Below are the code and all the weights of a small trained network. Each question names an input and a class and asks about switching units off, where a switched-off unit gives its printed mean instead of its output.

import numpy as np


def w(rows, s, z=0):
    codes = np.array(rows[::2]) - 128.0
    scale = np.full(codes.shape[1], s)
    scale[-1] = z or s
    return codes * scale


def norm(h):
    return h / np.sqrt((h * h).mean(-1, keepdims=True) + 1e-5)


def f(y):
    return y / 2 * (1 + np.tanh(0.7978845608 * (y + 0.044715 * y**3)))


def log_softmax(a):
    a = a - a.max(-1, keepdims=True)
    return a - np.log(np.exp(a).sum(-1, keepdims=True))


def net(x, mask):
    res = np.array(x, float).reshape(1, 6) / 4 @ E
    u = 0
    for l in range(2):
        y = f(norm(res) @ A[l][:, :-1].T + A[l][:, -1])
        res = res + np.where(mask[u : u + 4], y, B[l][:, -1]) @ B[l][:, :-1]
        u += 4
    return log_softmax(norm(res)[-1] @ U[:, :-1].T + U[:, -1])


A, B = {}, {}
E = w([
[95,183,193,66,95,159,150,90,122,39],'x0',
[221,121,159,55,66,182,46,122,197,125],'x1',
[79,158,75,56,91,128,154,128,159,131],'x2',
[188,160,150,106,70,80,204,102,135,112],'x3',
[156,79,176,191,75,216,200,98,165,142],'x4',
[119,69,131,130,97,78,86,59,255,94],'x5',
],0.009)
A[0] = w([
[114,110,198,111,167,239,5,133,131,85,102],'0.n1',
[48,236,119,56,180,91,107,145,19,74,252],'0.n2',
[117,181,75,33,62,65,158,121,169,128,94],'0.n3',
[17,91,17,156,228,117,84,173,112,185,57],'0.n4',
],0.017,0.0029)
B[0] = w([
[217,82,220,158,132,228,38,105,179,68,205],'0.n1',
[130,188,152,111,199,40,175,178,85,166,245],'0.n2',
[159,101,172,156,108,184,49,148,173,61,199],'0.n3',
[76,103,5,125,46,139,161,58,104,160,248],'0.n4',
],0.012,0.018)
A[1] = w([
[238,106,100,129,95,175,171,141,126,228,3],'1.n1',
[172,124,169,118,51,203,205,114,145,121,97],'1.n2',
[97,176,198,165,114,249,247,146,21,99,171],'1.n3',
[69,112,184,146,93,99,226,106,206,93,212],'1.n4',
],0.017,0.00072)
B[1] = w([
[132,164,134,85,150,70,79,222,140,110,205],'1.n1',
[50,51,177,158,165,204,139,128,140,125,250],'1.n2',
[116,59,11,125,1,191,79,48,205,118,230],'1.n3',
[204,225,166,127,173,63,120,78,71,98,181],'1.n4',
],0.0098,0.012)
U = w([
[148,198,186,84,222,73,85,196,119,100,29],'0',
[124,44,135,143,83,243,56,92,217,83,255],'1',
[46,145,1,114,106,92,203,114,79,195,112],'2',
],0.0096,0.00061)

Each question gives the input, the list of numbers given to net, and the class t.
The units are the neurons (one row each of A and B). Each row of codes is followed by its name. A weight is (code - 128) times the scale printed after its matrix; where a second scale follows, it is the last column's (A, B and U).
mask holds one flag per neuron, layer by layer. A switched-off neuron (its flag False) gives its mean, the last column of its row in B, instead of its output. The means were averaged over made-up inputs and are rounded, as every weight is.
A unit's drop is (log p(t) with every unit on - log p(t) with that unit switched off) / (log p(t) with every unit on - log p(t) with every unit switched off).
The circuit of an input: a set's keep is (log p(t) with only the set's units on - log p(t) with every unit switched off) / (log p(t) with every unit on - log p(t) with every unit switched off). Starting from all 8 units, units are removed one at a time, each time the one whose removal leaves the highest keep (on an exact tie, the one counted first), for as long as the keep stays at least 0.8.
circuit, biggest first: the units of the circuit, biggest drop first
k most important neurons: the k neurons with the biggest drops, biggest first
k most important neurons of layer l: the k neurons of layer l with the biggest drops, biggest first
drop when u is switched off: that unit's drop, to one decimal
input [4,-6,4,0,1,-1], class 2: circuit, biggest first => 0.n2, 1.n3
input [-5,-3,-7,0,5,0], class 2: circuit, biggest first => 0.n1
input [-1,3,-4,5,1,3], class 0: 2 most important neurons => 0.n4, 0.n1
input [1,4,-2,1,-6,2], class 0: 4 most important neurons => 0.n4, 1.n3, 0.n2, 1.n2
input [4,4,3,-2,-2,-3], class 0: 2 most important neurons of layer 0 => 0.n2, 0.n4
input [2,-8,-5,4,4,5], class 2: 3 most important neurons => 0.n1, 0.n3, 1.n4
input [-3,-2,-1,-1,3,4], class 2: 2 most important neurons of layer 0 => 0.n1, 0.n3
input [1,-1,6,-5,-6,4], class 2: 2 most important neurons => 0.n4, 0.n2
input [-1,0,-5,7,6,6], class 0: 2 most important neurons => 1.n4, 0.n1
input [-6,7,3,-6,-8,-5], class 2: drop when 0.n4 is switched off => 1.7
input [-6,3,-1,5,6,2], class 0: drop when 0.n4 is switched off => 0.2
input [5,4,1,-5,-6,-6], class 0: drop when 0.n2 is switched off => 1.4
